Each row of numbers stands for one element and depends on some of the facts below. Use the named rows to name the rest.

Known rows:
bitar: [  3   1  -6  -5   6  -1  -7  -8  -8  17   1  -8  18  -3 -15  -2  20   4
   0  23  -7   4  -5  -5   8  10  -9   1]
kado: [  3   5 -11   6  13  13   1   7 -10  12  -3  -9   6  -3 -15  15  16  13
   3  10  -3  -2   2 -10   2  10 -12   2]
grizuk: [ -8   5   8 -15  -8 -21   3  -7   7   8  22 -22  -5   5 -13  15   1   9
   4  10 -16  11  18   7  12  15  -6 -10]
briplol: [  1  11  -4 -19  23  14  -8 -12 -12   0   1  -8  28 -26 -28  -3  30 -14
 -18  22  29  -5  23 -19   6  -6 -21   4]
puvur: [ -8  15   1 -13  -1 -10   7 -10  -4  17  17 -16   2  -2  -5   5   5  -1
   8  17  -4  10  15   2  16  15  -2   1]
bafu: [  2   3  -9   5  10   1   2  -2   7  19   9 -15  -2  -6  -6  10   3  -3
  16   8   2  -6   4  -7   3  16 -16  -5]
besis: [ -2   8  -6  -6   5  -3   1  -3  -2  16  10 -14  10  -8  -2   4   5  -2
   6  20   3   3  13  -7   8   7 -13  -3]
ladomor: [ 12 -18   3  12   0   3   1   7   8   2 -19   8   3   8   7  -7   0  -3
  -5 -12  -3  -6 -28   1  -8  -9   5   6]
drolistul: [ 13   2  -5   7   1   9  13  13 -11  19  -7  -5   9  -3 -15  13   6  12
   0   8  -2   9  -3 -13  -5   5  -9   3]
lemuk: [  3   4 -12   5  12  13   3   8  -8  13  -2  -7   3   2 -16  13  13  11
   4   9  -2   0   2 -10   2  10 -13   2]
fletuli: [  8  -8   1   7   5  16   5  13   2  -4 -12  11  -6   6  -1  -1  -1   5
  -3 -19   3  -5 -15   1  -7  -5   2   3]
skaber: [  2  13  -2  -8   9   9  -2  -1 -16  12  -2  -7   8  -6 -22   6  13  11
   1  14   0   5  11  -7   5  11  -6   4]
brebekla: [ -8 -14  16  18  -2 -19  13  19   0 -36  31   9  -8   1  -5   4  18 -21
  -9  -8 -11   5 -14  32  -2  -5  16 -18]
gelo: [ -1  -7   9 -11  -2 -22   1   1  -4   7  16 -18   7  10 -23  11  20   8
  -2  16 -25  12  -3   6   9  15   1  -5]
nofel: [  2  19 -12  -4  22  10  -9  -4 -24   5  11   8  19 -23 -19 -11  16  -2
  -2  25  19   5  14 -13   8   2 -10   2]
stasim: [ 17 -12   1  20 -37  -7  16   3  18  -5 -12   6  -8 -19  39  -8 -38  -2
  -2 -26  -5  11  -5 -21 -21 -18   5   2]
nefom: [ -8  11 -12   1  -9  -8  -9 -20   2   6  12 -20   1 -21   8   4 -13   1
  11  17  -4   3  29 -20  -1  12  -3  -4]

There are 4 kinds of fact about the elements: Λ, ω, ξ, ψ.
[badu,bibri,platres,tegum] Λ sirami
[bafu,dredrar,gibrupo,goror,klapur,pliple,puvur,tofom,trepem] Λ kladogrum
[bason,migebri,rogim,surubrar,trudrol] Λ betrer
[besis,gigre,penar,stibriston] Λ kloflo
[bidopin,fleder,mepletrim,rudror,tadral] Λ flabrir
[bifa,katris,klubrum,plutel,rorin,tistol,trogo] Λ fotan
[biriku,brafa,brebekla,gelo,klusom,pidru] Λ stasim
[bitar,bretro,diviger,kado,kuflal,loka,trupen] Λ brakos
[braros,bresos,femetram,flolam,fofa,grekek,grigoda,lugizem,tuklo] Λ legaplum
[brebros,dreroza,grolal,mames,nefla,pedres,skatu] Λ stanin
[briplim,brogro,dadidir,dresek,drudin,kapal,klegin,viklus] Λ riza
[briplol,buni,dosima,drivisal,gresin,klalo,klostos,matruk,rikaskor,trolim] Λ grasen
[dastem,gosos,gupil,klimil,mibel,plegrinis,stosok,trestetek] Λ padon
[dotrem,fletuli,lemuk,satror,teka,trugre,zuno] Λ naki
[drabrus,drostal,pople,skifu,soku,stodru] Λ daklalus
[drarik,nofel,pigum,poskestal,vezo] Λ zaro
[dratu,klabo,nizak,plastok,plodur,skurom,vanis,zubok] Λ skasa
[drikla,flakir,goskis,luskis,miklel,nodom,pagrim,rinor,triklim] Λ bustes
[drodeston,velis] Λ tranom
[drolistul,gudak,ladomor,soplos] Λ lere
[droskik,skekek] Λ vapus
[drufe] Λ kupiflo
[farumom,fluflem,fugrako,gumak,zedom] Λ letren
[fastumo,godrum,kunor,serol,skude,sogru,stemak,supova,tesa,tigon] Λ klodro
[fedragro,ristes,turo,vatrel] Λ brami
[flastuk,grizuk] Λ fedak
[fosta,skistel] Λ stavibro
[fozun,maste,skadral,testir] Λ nefom
[grofluko,plitrudom] Λ fepa
[kleflu,labam,skaber] Λ patre
[klipon,naros] Λ fopan
[popiplur,sukle] Λ rafas
[skono,trople] Λ flastu
ω a <- badu,bafu,bason,betrer,bidopin,biriku,brami,brebros,bretro,dastem,diviger,drarik,dredrar,dreroza,drikla,drolistul,fedak,fedragro,fepa,flabrir,flakir,flastu,flastuk,fleder,fletuli,flolam,fluflem,fugrako,gibrupo,goror,goskis,gosos,grasen,gudak,gumak,gupil,kado,klapur,kleflu,klimil,kuflal,kunor,labam,ladomor,legaplum,lemuk,lere,letren,mames,matruk,miklel,naki,nodom,padon,pagrim,patre,pigum,plegrinis,pliple,plitrudom,poskestal,ristes,riza,rudror,satror,serol,sirami,skadral,skono,soku,soplos,stanin,stasim,stavibro,stosok,sukle,tadral,teka,tofom,trestetek,triklim,trugre,trupen,vapus,vatrel,zedom,zuno
ω b <- besis,bitar,brakos,briplim,buni,dadidir,dosima,dresek,drivisal,drostal,drudin,drufe,farumom,fastumo,femetram,fofa,godrum,gresin,grofluko,grolal,kapal,klalo,klegin,klodro,kupiflo,loka,lugizem,mibel,naros,nefla,nefom,nizak,penar,rafas,rikaskor,rinor,skaber,skatu,skude,stemak,tesa,tigon,trepem,trolim,trople
ω f <- bibri,bifa,brebekla,drodeston,katris,klubrum,platres,plutel,rorin,tegum,tistol,trogo,velis
ω c <- brafa,braros,bresos,bustes,daklalus,drabrus,droskik,fopan,fotan,gelo,grekek,grigoda,grizuk,klusom,maste,mepletrim,migebri,pedres,pidru,pople,rogim,skekek,skifu,sogru,stodru,surubrar,trudrol,tuklo,viklus
ω d <- briplol,brogro,dotrem,dratu,fosta,gigre,klabo,klipon,kloflo,klostos,luskis,nofel,plastok,plodur,skistel,skurom,stibriston,supova,turo,vanis,vezo,zaro,zubok
ω e <- fozun,kladogrum,popiplur,puvur,skasa,testir,tranom
{badu,bafu,besis,biriku,brafa,braros,bretro,briplim,brogro,diviger,dosima,dratu,dredrar,drikla,drodeston,farumom,fastumo,fedragro,femetram,fluflem,fofa,fozun,gigre,godrum,grekek,grizuk,grofluko,klubrum,klusom,kuflal,labam,matruk,mepletrim,nodom,penar,pidru,plastok,plegrinis,pliple,plodur,puvur,rorin,satror,skatu,skude,surubrar,tadral,testir,tofom,trepem,trugre,trupen,tuklo,vezo,zubok,zuno} ξ h
{bason,bifa,brebekla,brebros,bresos,briplol,buni,dadidir,dastem,dotrem,drarik,dreroza,drolistul,drostal,drudin,drufe,flakir,flastuk,fletuli,flolam,fosta,fugrako,gibrupo,goror,gosos,gresin,grolal,kado,kapal,klabo,klalo,klimil,klipon,kunor,lemuk,loka,lugizem,luskis,mames,maste,mibel,migebri,miklel,nefla,nizak,nofel,pagrim,pedres,pigum,platres,plitrudom,popiplur,poskestal,rikaskor,rinor,ristes,rogim,rudror,serol,skaber,skadral,skekek,skistel,skono,sogru,soplos,stemak,stibriston,stodru,stosok,sukle,supova,teka,tesa,tigon,tistol,trestetek,triklim,trogo,trolim,trople,vanis,velis,viklus,zedom} ξ g
{bibri,bidopin,bitar,drabrus,dresek,drivisal,droskik,fleder,gelo,goskis,grigoda,gudak,gumak,gupil,katris,klapur,kleflu,klegin,klostos,ladomor,naros,plutel,pople,skifu,skurom,soku,tegum,trudrol,turo,vatrel} ξ i
{badu,buni,ladomor,pagrim,trupen} ψ supova
{badu,brebros,brogro,dastem,diviger,drarik,flabrir,fleder,grofluko,skude,stasim} ψ tuklo
{bason,braros,femetram,kladogrum,migebri,nefla,nizak,stibriston,trudrol,tuklo} ψ fluflem
{bason,klimil,pople} ψ gosos
{bibri,nizak} ψ bafu
{bidopin,dastem,grigoda,supova,tranom} ψ fleder
{biriku} ψ kunor
{brafa,kloflo} ψ goskis
{brami,droskik} ψ flabrir
{brami,stasim,turo} ψ gelo
{braros} ψ vapus
{brebekla,bustes,skifu} ψ lemuk
{brebros} ψ stasim
{brebros,fedak,miklel,zubok} ψ buni
{briplim,dastem,plitrudom,turo} ψ klalo
{daklalus,stemak,tofom,trogo} ψ brogro
{dotrem,kuflal} ψ drivisal
{drabrus} ψ drufe
{dredrar} ψ klegin
{dreroza} ψ fedak
{dreroza} ψ stemak
{drikla,skude} ψ trudrol
{drivisal,trepem} ψ stanin
{drudin} ψ brafa
{fedak,tistol} ψ bason
{fedragro,klubrum,pidru} ψ riza
{flastuk} ψ skude
{flastuk} ψ mames
{fleder,goskis,grofluko,skadral,trugre,vapus} ψ drolistul
{fletuli,matruk} ψ bifa
{fopan,katris} ψ skono
{fopan} ψ rikaskor
{fozun,fugrako} ψ grigoda
{gibrupo} ψ plitrudom
{gibrupo} ψ zuno
{gosos,zubok} ψ stibriston
{grasen,pople,testir} ψ grofluko
{kladogrum} ψ letren
{klapur} ψ tofom
{klapur} ψ fastumo
{klegin} ψ diviger
{klimil} ψ zubok
{klipon} ψ vanis
{klostos} ψ bustes
{kuflal} ψ migebri
{kupiflo} ψ besis
{ladomor} ψ triklim
{legaplum,pigum} ψ trugre
{letren,nefla,plegrinis,stibriston,tranom,trupen} ψ femetram
{luskis,miklel} ψ drarik
{mibel} ψ nofel
{miklel} ψ plodur
{nodom} ψ kloflo
{plastok} ψ kladogrum
{plodur,skekek} ψ soku
{pople,trolim} ψ fugrako
{rikaskor,trestetek} ψ trogo
{riza,stanin} ψ nefla
{rudror} ψ dastem
{rudror,skude} ψ daklalus
{skatu} ψ skistel
{soku} ψ tegum
{soplos} ψ dredrar
{tesa} ψ naros
{tigon} ψ zaro
{tistol} ψ nodom
{triklim} ψ gumak
{trolim} ψ dadidir
{trupen} ψ klimil
{zedom} ψ sirami

Which element is each row?
No name comes twice in this set of rows, the named rows included.
[ 14  -1  15   1   2  -3 -15  20 -17 -11 -16  42   2  -9  -7 -31 -13 -14
 -15   4  24  13  -1   8 -21 -26   3 -10]  supova
[-13   9   0  -6 -24 -22   0 -18   4  -1  28 -30  -6  -4   5  14 -12   9
   7  14 -22  10  32  -8   7  14   7  -9]  fotan
[  0 -10  14   3 -36 -27  14  -4  17 -18  17  -4 -16  -4  26  -1 -31  -1
  -4 -19 -17  14   8   2  -8  -8  22  -7]  daklalus
[  8  -4  15   3 -19 -19  -7  18   0  -1 -20  24  -9   8  21 -14 -25  -5
  -9  -7   9  18  -3  12 -20 -29  -2 -13]  skude
[  7   0  14   6  -5  -5  -8  26 -18  -5 -19  24  -3  15   3 -12 -15   2
 -13   2   7  11  -8  12 -20 -22   6  -6]  stemak
[  4  -4   7  -2  -1  -2   3  -1  15   2   5  11  -9  -4   9 -14 -10 -12
   6 -17   8   1  -6   3   1   0   1  -1]  trepem
[ 11 -17  20  -3 -16 -23  18   7  10  -7   6   8  -1  17   3  -7   1   4
 -12 -17 -21  15 -30  19   4  -7  20   4]  grigoda
[ 24 -21   3  12 -11   4  13  13  14   6 -19  17   5   1   9  -8   1   5
  -5 -21  -8  11 -38  -1  -9 -12  -1   8]  goskis
[-35  -2   0  -7  40  31 -39 -15  -2 -39   0  17 -23  34  -1 -16  -2 -15
   7 -20  13 -53 -10  35   6   1  30   3]  nefla
[ 29  -5  12   6 -18  -9  22  12  11  -3  -7  35   6 -32  20 -35 -20 -24
 -13 -19  26  25 -14  -9 -11 -29  -3   5]  brogro
[ -5  -3   1 -15   9  -6  -2 -13  12   8   2 -25  16 -11 -12  15  21 -11
  -9  10  14  -5  23 -13   3  -2 -28  -6]  dosima
[  1  -4   4   4   1  -2   1   0   8  -1   6   6  -6  -2   7 -10  -9 -15
   1  -6   6  -4  -4   0  -2  -9   3  -2]  skatu

The same elements again, as new rows of numbers:
Named rows:
zuno: [ -9  -3  -5  -5   2  -6   1  -5 -12   2  -5   7  -8   1   3   7   2   7
  -6  -8   3  -9  -1   1  -3   2   8   2  -4   5   2   1]
drostal: [ -8   4  -7   3   1   4   8  -1  -6   1  -5   7   8 -11   3   5   2   1
   3  -5  10  -4   4   2   1   2   8   5  -2  10  -2  -1]
vapus: [ 11  -5   0   5  16  -4  -6   0  -7  -1   1   5  -8   1  -8   3   3  -9
   0   9   5  10   5  -5  -8  12   0 -10  -3   5   2 -16]
vatrel: [ -4   2  -5  -6   8 -13   8  -1  -2   9  -6   8  -2  -3  -7   2   4   5
   1  -6  13  -9  -3   3  -1   0  10  -2  -2   9  -2   0]
godrum: [ -8   7   0   1  -3   2   3   1 -18  -1  -4   3  -2   8   3   8   3   3
  -9  -6  10 -15  -2  10  -8  -2   4   1  -4  16   8  -1]
mibel: [  4  -3  -6  11   3   5  -1   8  -4  -4  -5   4   4 -14  -3   3   0 -10
   0  -1   5   6   2   2   0   5   2  -3  -1   7   2 -13]
fepa: [ -4   6  -5  -3  10 -10   4  -6  -6   5  -4  10   1   4   2   9   4   9
  -1  -1  10  -3   3  -4  -2   2   7   4  -6   7  -4   0]
grofluko: [  5  -8  10  23   0   3  -5 -22 -21   1   9  -3 -25  -2 -10 -11   7 -22
  16   6  -1   8  12  -3 -25  18   4 -23   4  12  22 -14]
plodur: [  6  12   4  11  -1   1 -21  16 -11   5   7   1  -8  -8   1   9  -9 -18
  -5   0 -13  -1  -1   8   4   7   3 -11   1   2   1 -13]
kunor: [ -9   7 -10  -4   4   2  11   0 -12  -8  -8   5   9   1  -4   6   4  11
   0  -3  17  -9   3   8   0   0   1   3   1  12   7  -5]
dastem: [  4  -7  -4  17   4   2   3 -18 -13  -7   2   1 -12 -10 -16 -11   7 -12
  20   6   5  14  15  -4 -14  17   1 -18   7   7  18 -17]
nefom: [-3  8 -1  3  7 -5  4 -3 -5  8 -2  9  3  1  6  9  3  2 -1 -2 10 -4  2 -3
 -4  2  9  4 -6 12 -6  1]
trople: [ -8   4  -7   3   1   4   8  -2  -6   1  -5   6   8 -11   3   6   2   2
   3  -5  10  -5   4   2   1   2   8   5  -1  10  -2  -1]
migebri: [ 17  14 -17  51 -21 -34   1   9   5 -11 -25  11   3 -11  -1   1   7  17
   0 -18  -8  16  12   2  -5 -12  -6  -5   4  -2   9 -11]
zubok: [  9  13   2  16  -3  -2 -22  17 -10   4   5   2  -8  -8   1   9  -9 -17
  -6  -2 -14   0  -1   8   4   5   1 -12   1   2   3 -14]
kado: [-10   1 -11  -4   4  -1   9  -4  -7  -2  -7   8   5  -9  -1   5   2   8
   3  -5  10  -3   4   0   2   3   7   4   0   6  -1  -2]
rorin: [ -7  22   6  18  -9  11 -11   5 -12  16  10   2   1 -10  16  11  -7 -20
   2  -9  -2 -16  -3   6   1   2  13  -2  -4  20   0   5]

Rows to name:
No name comes twice in this set of rows, the named rows included.
[ 12  21   7  27  -2   4 -12  17   1  18   7   0   3 -16   1   5  -6 -32
   5  -3   3  -6  -6   8   3   3   8 -13  -3  21  -2  -8]  bibri
[ -4   4   8  -5   1 -17   8   0  -4   8  -6  11  -2  -4  -5  -2   5   7
   1  -3  10  -5   3  11  -8  -2  17   1   4   2  -6  -1]  gelo
[  1  -6   3  25  -3  -8  -1 -33 -22  -1   5   0 -30   2 -13 -14  10 -10
  22   2  -1   9  16  -6 -27  18   3 -25   7  10  27 -10]  diviger
[ 13  -4   8   4   4 -15  -3  14  -1   2  -7   7  -5  -7 -12  -2   3  -6
  -5   3   3   7   1  11  -8   1   8  -8   3  -3  -3 -17]  pople
[ -4  25   3   2   0  -8  -3   5  -4  17   5   6   1  -9  -2   5  -5  -7
   9  -6   4 -12  -1  11   6   2  15  -6   4  10  -5   1]  skurom
[  8  -8   7   4   0  -7 -10  14 -10  -4  -5   6  -9  -3  -2   5   0  -3
 -16   2  -7   6   1   9  -8   2   4  -3   1  -8   0 -16]  pidru
[  4  18  -2  14   0   5 -10  12  -6   1   4   2   6 -15  -1   7  -7 -14
   7   1  -5   3   6   7   8   8   4  -8   5   5   0 -13]  klipon
[  6   1   2  22   8 -10   2 -27 -13   1   4   4 -18   4 -11  -9  10  -7
  22   7   6  13  17  -9 -22  16   3 -19   3  11  17 -11]  stasim
[ 14  -2  -4   7  13  -8  -7   9  -2  -2  -4   7  -3   1  -5   8   2  -4
  -7   5   2   9   1  -5  -3   6  -3  -6  -6   3  -1 -16]  fedak
[-10   2   0  -3  -3  -4   7  -1  -7  -2  -8  13   6 -12   1   0   3  11
   0  -4   6   2   9   9  -2   1  13   9   5  -1  -6  -4]  bresos
[ 24  -4  -8  67 -13 -16  12  19   5   0 -21   5   3  -5  13   1  11 -18
 -11 -14   9  16  -2 -11 -25 -16   3   5 -16  16   4   0]  kladogrum
[ 11   1   8   5   8 -12  -5  10  -4  -1  -4  10  -1   0  -2   6   3   1
  -8   7   0  11   7   4  -8   3   5   0  -1  -4  -6 -14]  fopan

